Each row of numbers stands for one thing and depends on some of the facts below. Use the named rows to name the rest.

There are 3 kinds of fact about the things: ξ, π, Δ.
gudrol ξ:756 π:bretrum truko Δ:tuflan
flepal ξ:552 π:truko
bustil ξ:756 Δ:klatek
klarepun ξ:552 π:truko ripufen Δ:kliflok
skuno ξ:552 Δ:brabuzo
mebriva ξ:552
zibrila ξ:552 Δ:gropo
trafom ξ:756 π:plukar Δ:trorifik
brabuzo ξ:552 π:ripufen Δ:stozik
zurustok ξ:443 Δ:bretrum
trorifik ξ:756 Δ:zuzer
vuplon ξ:552 Δ:skibris
domur ξ:552 π:skuno Δ:plutruk
togum ξ:756 Δ:sikli
brudrim ξ:756 Δ:plukar
dridrido ξ:552 Δ:gudrol
plukar ξ:552 Δ:lurem
zuzer ξ:756 π:geku
skibris ξ:552 π:gratragu Δ:kabe
luti ξ:552 Δ:kleple
kliflok ξ:552 Δ:bustil
brelan ξ:552 Δ:vuplon
nogribro ξ:552 Δ:ruvin
gimetru ξ:552 Δ:zoror
triten ξ:756 Δ:trafom
sikli ξ:443 π:tudol Δ:plilu
famobal ξ:756 π:truko zuzer
tegri ξ:552 Δ:batuflam
kleple ξ:552 Δ:domur
kebi ξ:552 π:zuzer Δ:drako
guklizok ξ:552 Δ:mebriva
stama ξ:552 Δ:ruzos
tudol ξ:552 π:stama geku
kabe ξ:552 π:zuzer
dupem ξ:756 π:skuno Δ:ripufen
kifli ξ:552 Δ:guklizok
vepon ξ:443 π:drako Δ:tudol
plutruk ξ:552 Δ:gimetru
neflil ξ:552 Δ:rodirok
bretrum ξ:443 Δ:klarepun
tuflan ξ:443
truko ξ:756 π:bretrum Δ:pamamam
zoror ξ:552 π:ripufen Δ:zurustok
gropo ξ:756 π:truko Δ:stama
trivos ξ:756 Δ:vepon
bavos ξ:443 π:plukar Δ:truko
batuflam ξ:756 Δ:togum
klatek ξ:756 Δ:trivos
plilu ξ:552 Δ:bavos
geku ξ:443
gratragu ξ:552 π:bretrum truko Δ:kifli
ruvin ξ:443 π:truko Δ:brelan
druzel ξ:756 Δ:brudrim
stagro ξ:552 Δ:druzel
pamamam ξ:552 Δ:triten
ruzos ξ:552 Δ:dridrido
bokli ξ:552 π:tudol Δ:skuno
stozik ξ:552 Δ:zibrila
ripufen ξ:552 π:bretrum Δ:luti
rodirok ξ:552 π:zoror ripufen Δ:gratragu
lurem ξ:756 π:brelan Δ:nogribro
drako ξ:756

Some things and their rows:
[-16.0   2.8   0.7  -3.1  -6.8 -26.1  -3.1  -5.7  -1.0 -23.1  21.4 -20.4
   7.9  -8.3   3.2  15.4  -3.9  21.8  -4.8   3.8   5.9  23.7] -> lurem
[ 19.4  -1.7  10.7   0.4  17.6  -6.9 -14.0   8.5  -6.6  -3.7  -2.2   4.9
  -5.2  -3.1   5.9  -9.0  12.7  12.0   6.5  -4.1  21.7  -3.2] -> mebriva
[-39.3  -7.1 -12.9   4.0  -8.8  -2.7  -1.9   0.7  11.6 -30.1   9.3  15.5
 -16.0   7.0   9.5 -27.4   1.0  -1.2   3.6   4.6  -0.5  10.8] -> zurustok
[ 35.8  -3.8   6.0   0.1  20.7  -4.3 -19.1   4.1 -17.4  -7.3   0.0   6.9
  -4.5   0.7   0.6  -7.4   9.6   2.3   3.4  -6.2  15.3  -2.2] -> kabe
[ -2.0   0.2  -0.2   0.1  13.6 -12.3 -26.5   0.4  -6.7 -18.2   5.8   3.4
  -6.4  -3.1  -0.6  -3.8  -2.5  12.8  -1.4  -0.4  22.7  -4.4] -> famobal
[ -5.4   4.9 -20.3 -21.8 -23.4  -7.2   2.7   3.5 -21.4 -25.3 -16.4  -8.9
  -1.1 -10.0  10.1  -3.5   6.6  31.8   5.6  -7.5   5.8 -20.3] -> ruzos
[-29.5  -5.0  -8.0   4.6 -12.7  -0.1 -13.1  -4.9  -5.9  12.2 -12.3 -31.7
 -14.5 -18.6 -12.1  -7.4 -19.4  21.3   6.7   8.2  29.8  25.3] -> trafom
[-31.0   6.4 -10.4 -22.7   5.4 -23.2 -26.0  -1.3 -12.9 -31.5  -3.3 -15.2
  -5.5  -9.0   9.3 -12.4   3.3  23.3   6.7  -6.3  12.0   4.2] -> gudrol
[ -1.5  -5.0 -18.9  14.6  -2.6  -3.4  -0.3  11.5 -18.4   2.3  -3.7  29.0
   0.3  -7.0  -2.1  12.7  -7.8  25.2 -12.9  -5.8   2.5 -16.7] -> zibrila
[-18.7 -13.8 -12.4   3.8 -12.9  -3.2   1.7   5.8  14.2 -38.2  -2.3  20.8
 -10.7  -1.2   8.9  -1.6   9.9   7.3   2.9  -2.9  19.8  25.3] -> zoror
[  6.9   0.4   2.1   7.8 -27.3  -9.3  -7.2  -5.2  -8.5 -14.3  34.2  12.7
   9.3 -23.0   2.4   2.6  -2.6  12.0 -23.9  14.8  18.1  -0.6] -> brudrim
[ 18.2  -2.6  -3.7   1.0 -19.2  -3.3  -5.8   4.0  -8.5  -6.8   5.6  12.9
   2.4  -5.8   2.0   1.8   1.5  15.6  -5.1   3.1  12.2   0.4] -> stagro
[-27.8  -0.8  -6.8  10.0   9.6 -17.5 -11.4  11.1  -3.2  11.6   0.0  17.9
   0.8   2.2   3.8   8.0   0.7  28.7   0.9 -11.4  -5.1  29.8] -> skuno
[  8.5  -0.6  -3.5  -5.1 -17.4  -0.2  -7.7   8.6  -5.8 -13.4  -6.8  -0.9
   3.9  -1.0  -0.8  -4.7  -2.4  16.5   5.5   2.9   7.5  11.6] -> tegri
[ -1.4   8.1  -5.7 -13.9 -26.0  13.3 -21.3  12.3  -5.0 -15.9  21.3  20.3
   1.7   0.0  -5.8  -2.1   7.2  13.9   3.6 -14.8   7.0  21.2] -> plilu
[ -8.7   1.4  -5.4  -4.0  15.1 -13.2  12.5  -9.1  -0.1 -19.5   6.1 -26.4
   4.3  15.9 -10.4   4.9  -3.3  11.8  11.3  -5.7 -17.3  12.7] -> ruvin
[-38.8  -2.1  -7.0  17.6  19.8 -20.4  -8.0  12.3  -7.6  18.7   1.1  26.8
   1.3   0.6   3.0  14.1  -3.2  27.8  -5.4 -13.6  -7.9  25.3] -> brabuzo
[ -4.1   3.6   6.3   5.8  -2.0  -0.1   4.3   8.1  25.3  -0.6  -7.2  -6.8
   7.0   7.6   3.5 -16.1  13.2  37.7   4.1  -1.5  33.9 -15.4] -> kifli
[ 42.0  -6.0  -9.3   3.2   7.6  -5.3  12.1  -0.8  -8.0 -17.9   2.2 -26.1
   4.2  21.5  -6.3   3.0   2.4  15.5   7.5 -17.2  -7.1   8.1] -> brelan
[ -6.0 -11.4 -16.8 -10.0  -4.2  -5.3  -7.7   0.9  15.0 -28.2 -14.6  28.4
   2.2  -1.6  -3.8   9.0  16.9  17.3   4.8   3.9  21.5  28.0] -> plutruk
[-10.9   3.6   3.8   6.0 -11.4   4.2   5.9   7.3  26.4  -1.5  -6.9  -8.8
  10.0   8.2   4.4 -15.6  12.0  39.8   4.5  -0.4  34.1 -21.7] -> gratragu
[  1.8   5.3 -12.3  -6.3 -18.2 -22.2 -13.6   0.4   8.3 -11.0   1.0  15.1
  -5.0   7.3  -7.5  36.8  -9.4   3.4  15.4   6.7  32.9 -13.9] -> trivos

Name these rows:
Some rows may be things named above.
[ 14.1  -1.9 -14.3   3.5 -41.4 -13.3 -11.5   6.8   0.8   0.2  14.2   4.0
 -10.3  10.6  16.5 -40.7  -9.2  10.6   9.7   0.3   0.3   6.9] | klarepun
[-36.0  -8.6 -10.5   6.4  -8.9  -4.6   2.2  -0.1  13.9 -30.6  11.1  17.9
 -16.0   6.9  10.7 -24.5   2.4   0.5   1.9   1.2   2.3   9.4] | zurustok
[ -4.0   0.7 -12.3  -3.2  -1.3 -11.1 -26.9  -0.7  -4.1 -11.0   7.5  -4.5
   2.7  -1.6  -4.6 -12.1  -4.3  20.0   0.7   3.7  17.5   4.1] | dupem
[ 26.5   0.8 -13.1   1.4 -47.5 -16.4  -8.1   7.0   1.7   7.7   8.2   8.0
  -8.3   9.8   9.8 -25.2 -10.1  10.6  14.0   4.7   5.0   1.7] | kliflok
[ 15.7  -1.5   9.4   0.3  16.0  -4.5 -19.5   7.1  -5.3  -5.4  -5.3   7.2
  -2.8  -3.0   6.1  -9.2  13.0  10.9   3.6  -3.2  21.7  -2.4] | mebriva
[-31.3   7.7  -1.8 -11.0  -9.6  17.2 -20.8  10.2  -4.8 -32.9  10.0  13.0
   2.3  -2.1 -13.3 -10.6 -14.5   3.7   4.6   2.1  -6.6  16.7] | sikli
[ 54.2  -7.5  -8.2   5.6  10.4   1.6  -9.4   2.5 -17.3 -11.7   4.2  -2.6
  -2.8  15.0  -6.5  -7.1   7.0   6.5   0.0 -12.1   6.7 -10.1] | skibris
[ 13.9  -3.1 -12.2   4.0 -42.8 -11.3  -9.1   7.6   0.5   6.2  11.3   2.7
 -11.3  11.7  17.6 -35.3  -7.8  11.1  11.7   0.9   2.3   8.5] | klarepun
[  6.9   6.3 -15.8  -5.4 -31.6 -25.2 -14.2   0.5   7.6  -7.2   4.0  13.1
  -4.8   7.8  -8.9  25.5 -16.6   4.9  15.3  10.1  30.4 -16.6] | klatek
[  7.6   0.4   7.5  -3.1 -27.4 -12.0   7.4  -2.8  -4.6 -14.0  22.4   3.4
  10.1 -19.5   8.1   8.1   5.8  18.9 -12.4   9.3   1.9  17.8] | plukar
[-17.1   3.2   5.2  -8.0  29.0 -13.1 -23.2  -1.6 -12.9 -18.2  -5.5   9.1
  -8.8  -6.6   5.4 -18.9   8.0   7.7  12.2   0.5   2.0  -5.0] | tuflan
[ 22.2  -0.6   8.5  -5.2  14.4 -11.2 -20.5   6.1 -12.3 -10.2  -5.8  20.8
  -6.7  -5.9   1.1   4.7   9.0   1.7   8.1  -1.0  21.2   1.1] | tudol
[-26.9  -1.7 -11.1   4.9 -17.9   2.2  -9.3  -8.9  -1.5  14.7  -0.4 -25.7
 -15.9 -14.9 -13.8  -1.8  -9.3  22.6   5.8  -3.7  30.1  18.1] | triten
[-33.5   7.0  -2.8  -8.8 -13.7  15.9 -19.4   9.9  -2.8 -32.0   8.8  14.6
   1.2  -1.7 -15.5 -11.8 -14.3   3.1   8.5   1.9  -4.0  10.8] | sikli
[ 34.4  -5.0 -10.1   1.7   3.5  -3.0   8.6  -0.4  -7.8 -16.8   2.3 -28.7
   5.9  20.9  -8.0   3.2   1.2  15.9   6.7 -15.2  -2.9   7.5] | brelan
[ -7.5  -0.1   2.0  -4.7  21.5  -5.5 -17.7  -0.8  -6.3 -10.1   0.7  13.5
  -7.5  -3.3  -0.4 -12.6   4.9   3.8   6.1   2.6   4.7  -6.2] | geku
[  3.6   0.5 -25.6  -7.1 -20.9  -0.6   8.5   6.9 -29.1 -17.0 -15.2   0.2
  -1.0 -11.6   2.3  -2.9   1.8  28.1  -2.8  -0.4   8.0 -33.9] | stama
[ 57.0  -7.8  -9.0   5.3   7.5   2.1   3.7   1.0 -14.0 -17.3   5.9 -19.1
   0.1  21.2  -9.6  -0.5   1.4   7.2   0.8 -14.9   2.4  -1.7] | vuplon
[-22.3   6.5 -15.0  -8.7 -18.0   6.8 -23.5  -3.9   0.2  -0.6  31.4   5.1
 -12.3  -1.0 -10.6   5.4  12.5  14.3   3.4 -19.8  24.3   6.1] | truko
[-23.4  -2.8 -11.7  16.5  11.6 -13.7  -7.2  13.7 -13.5  11.2  -1.5  28.4
   0.1  -3.0   2.7  13.5  -3.5  25.7  -8.6  -9.7  -3.0   5.0] | stozik
[  7.5  -7.8 -16.8 -12.1   1.5  -6.5 -20.6   0.0  10.9 -13.7 -12.6  28.6
   9.3   1.9  -7.0  -0.6  16.7  29.8   2.5   5.2  16.2  27.3] | domur
[  9.6   5.8 -15.2  -1.8 -34.3 -24.6 -16.3   1.4   8.7   0.7  10.4   5.4
  -8.2  13.5  -1.9   2.6 -19.1   6.4  14.3   8.9  22.5 -10.7] | bustil
[ -7.8  -0.2 -12.2  -6.2 -28.7  10.5  -6.7  -3.4  -4.6  19.3   7.7  -1.0
 -14.0  -8.8  -7.8   2.7  15.1  21.7   9.9 -12.7  20.9  18.6] | pamamam
[ -0.5   1.9   8.7   4.0   1.3   0.3  -2.5   8.1  11.4  -5.0  -2.3   3.0
   2.2   6.4   6.4 -18.0  13.8  26.7   2.7  -6.1  29.0  -9.6] | guklizok
[-12.7   6.1 -15.6 -23.7 -19.8 -13.1  -3.6   2.5 -18.8 -26.9 -15.8  -8.2
  -3.1  -8.0  15.9  -6.9  14.2  30.8  12.9  -8.4   4.6   0.1] | dridrido
[ 38.2  -5.8  -9.1   1.9   5.3  -3.4  10.3  -0.7  -8.3 -16.2   4.0 -30.4
   4.6  22.3  -7.4   3.3  -0.2  13.5   7.2 -14.9  -5.8   8.5] | brelan
[ 55.2  -8.1 -11.4   3.7   4.4   4.7   3.9  -0.1 -16.1 -18.8   4.0 -17.1
   0.8  18.9  -9.8  -3.1   6.2   7.3   2.7 -13.4   1.4 -10.4] | vuplon
[  5.2  -0.5  -2.7   0.5 -13.9  -2.2  -2.3   5.0   8.4  -3.7  -3.4  -2.3
   1.3   2.5   1.4  -3.1   8.6  25.7   5.0  -2.1  13.9   5.7] | neflil
[-11.8 -12.3 -16.7  -2.6  -7.3   0.0  -0.6   2.8  19.9 -39.6  -9.9  29.3
  -4.9  -0.1   2.5  11.6  15.2  10.7   2.7   0.0  19.0  26.0] | gimetru
[-16.0  -4.7  -3.4   4.6  -0.1  -4.8 -17.3  -2.1  -6.8   2.6 -14.3 -28.4
 -11.6 -15.7  -8.0  -6.7 -16.6  13.6   5.9   9.3  26.1  16.0] | trorifik
[ -7.5  -1.0   3.4   2.5  21.8 -11.8 -31.2   1.9 -12.0  -8.1  -3.3  -9.5
 -11.2 -10.9  -3.5 -13.3  -6.9   9.2   2.7   1.7  25.1   5.8] | zuzer
[-22.9  -5.2  -8.6   6.8 -19.7  -6.7  -3.7   1.7   8.5 -12.9  16.6  12.7
 -15.7   8.3  13.2 -47.9  -7.4   4.2   6.3   4.5  -6.0   2.5] | bretrum
[-14.3  -0.9 -11.5  -4.4 -28.2   8.5  -3.8  -5.1  -6.4  19.9  11.9  -0.5
 -14.1  -8.6  -6.8   0.7  14.4  23.7   8.6 -12.4  20.5  17.1] | pamamam
[  1.8   0.3  -5.3  -1.7 -18.8  -0.3  -8.8   9.1  -4.2 -11.7  -7.4   2.6
   1.7  -2.1  -0.3  -4.8  -3.3  14.2   5.4   2.6   5.3  13.4] | tegri
[-28.3   7.4  -1.0  -9.9 -14.8  14.8 -18.3  11.4  -3.2 -33.0   9.8  13.2
   1.9  -0.1 -13.9  -8.8 -12.6   6.3   5.3   1.0  -4.2  14.1] | sikli
[ -5.2  -0.9  -6.1   3.2  -3.2 -10.4  -7.4   6.2  -3.7   1.8   1.9  11.6
   0.6   0.0   4.2   0.6   5.4  22.0   5.9  -5.7   4.6  18.4] | bokli
[ 37.7  -6.0  -8.4   0.6   9.9  -5.9  10.1  -0.4  -9.4 -17.3   3.4 -25.3
   4.0  20.3  -8.4   5.4   1.2  14.0   6.3 -12.9  -1.4  12.4] | brelan

